Here is a tiny trained network, its code and every weight. The questions are about switching its units off for an input and a class, where a switched-off unit gives its printed mean instead of its output.

import numpy as np


def w(rows, s, z=0):
    codes = np.array(rows[::2]) - 128.0
    scale = np.full(codes.shape[1], s)
    scale[-1] = z or s
    return codes * scale


def norm(h):
    return h / np.sqrt((h * h).mean(-1, keepdims=True) + 1e-5)


def f(y):
    return np.maximum(y, 0)


def log_softmax(a):
    a = a - a.max(-1, keepdims=True)
    return a - np.log(np.exp(a).sum(-1, keepdims=True))


def net(x, mask):
    res = np.array(x, float).reshape(1, 2) / 4 @ E
    u = 0
    for l in range(3):
        y = f(norm(res) @ A[l][:, :-1].T + A[l][:, -1])
        res = res + np.where(mask[u : u + 3], y, B[l][:, -1]) @ B[l][:, :-1]
        u += 3
    return log_softmax(norm(res)[-1] @ U[:, :-1].T + U[:, -1])


A, B = {}, {}
E = w([
[177,153,65,165,126,243,86,132],'x0',
[12,254,214,162,134,206,205,200],'x1',
],0.002)
A[0] = w([
[233,41,143,104,149,105,154,146,175],'L0N0',
[145,142,113,213,15,156,66,255,157],'L0N1',
[72,186,167,6,243,25,149,126,2],'L0N2',
],0.0031,0.00085)
B[0] = w([
[113,186,201,203,30,82,212,176,255],'L0N0',
[70,147,145,124,68,107,2,88,215],'L0N1',
[106,52,147,211,76,223,84,24,241],'L0N2',
],0.0039,0.0025)
A[1] = w([
[217,85,50,69,102,73,114,138,21],'L1N0',
[253,108,43,196,192,237,22,176,87],'L1N1',
[250,108,77,95,157,107,144,92,2],'L1N2',
],0.0034,0.00087)
B[1] = w([
[154,95,138,9,223,81,156,174,218],'L1N0',
[59,93,252,208,70,148,178,177,253],'L1N1',
[152,123,151,149,84,81,187,201,186],'L1N2',
],0.0042,0.0023)
A[2] = w([
[61,253,141,152,203,207,242,197,135],'L2N0',
[121,134,72,63,176,130,77,158,6],'L2N1',
[123,148,121,240,9,123,80,137,91],'L2N2',
],0.0037,0.0018)
B[2] = w([
[218,73,130,105,109,58,180,179,216],'L2N0',
[102,140,151,108,140,113,115,94,128],'L2N1',
[69,97,114,127,167,109,102,2,254],'L2N2',
],0.0067,0.0047)
U = w([
[208,34,187,108,57,14,209,217,255],'0',
[74,74,204,181,69,121,79,45,255],'1',
[115,156,115,98,133,57,53,1,133],'2',
[195,224,116,20,164,232,61,157,1],'3',
[132,177,30,103,204,163,66,199,1],'4',
[180,196,69,55,206,165,40,193,1],'5',
[152,183,96,33,165,150,44,212,1],'6',
[173,237,31,99,189,204,103,221,1],'7',
],0.0045,0.0022)

Each question gives the input, the list of numbers given to net, and the class t.
The units are the neurons (one row each of A and B). Each row of codes is followed by its name. A weight is (code - 128) times the scale printed after its matrix; where a second scale follows, it is the last column's (A, B and U).
mask holds one flag per neuron, layer by layer. A switched-off neuron (its flag False) gives its mean, the last column of its row in B, instead of its output. The means were averaged over made-up inputs and are rounded, as every weight is.
A unit's drop is (log p(t) with every unit on - log p(t) with that unit switched off) / (log p(t) with every unit on - log p(t) with every unit switched off).
The circuit of an input: a set's keep is (log p(t) with only the set's units on - log p(t) with every unit switched off) / (log p(t) with every unit on - log p(t) with every unit switched off). Starting from all 9 units, units are removed one at a time, each time the one whose removal leaves the highest keep (on an exact tie, the one counted first), for as long as the keep stays at least 0.8.
units of the circuit, in order: the units of the circuit, biggest drop first
k most important neurons: the k neurons with the biggest drops, biggest first
drop when u is switched off: that unit's drop, to one decimal
input [0,2], class 2: units of the circuit, in order : L1N0, L1N1, L2N2
input [2,-6], class 0: units of the circuit, in order : L1N0, L2N2
input [3,2], class 2: 2 most important neurons : L0N1, L2N2
input [6,7], class 0: 2 most important neurons : L2N0, L0N2
input [2,2], class 2: units of the circuit, in order : L0N1, L0N2, L1N1
input [0,0], class 2: 2 most important neurons : L1N0, L1N1
input [5,-8], class 0: 2 most important neurons : L1N0, L0N2
input [4,8], class 0: units of the circuit, in order : L2N0
input [-1,8], class 0: drop when L2N0 is switched off : 1.3
input [7,8], class 0: drop when L0N2 is switched off : 0.3
input [5,6], class 0: drop when L0N2 is switched off : 0.8
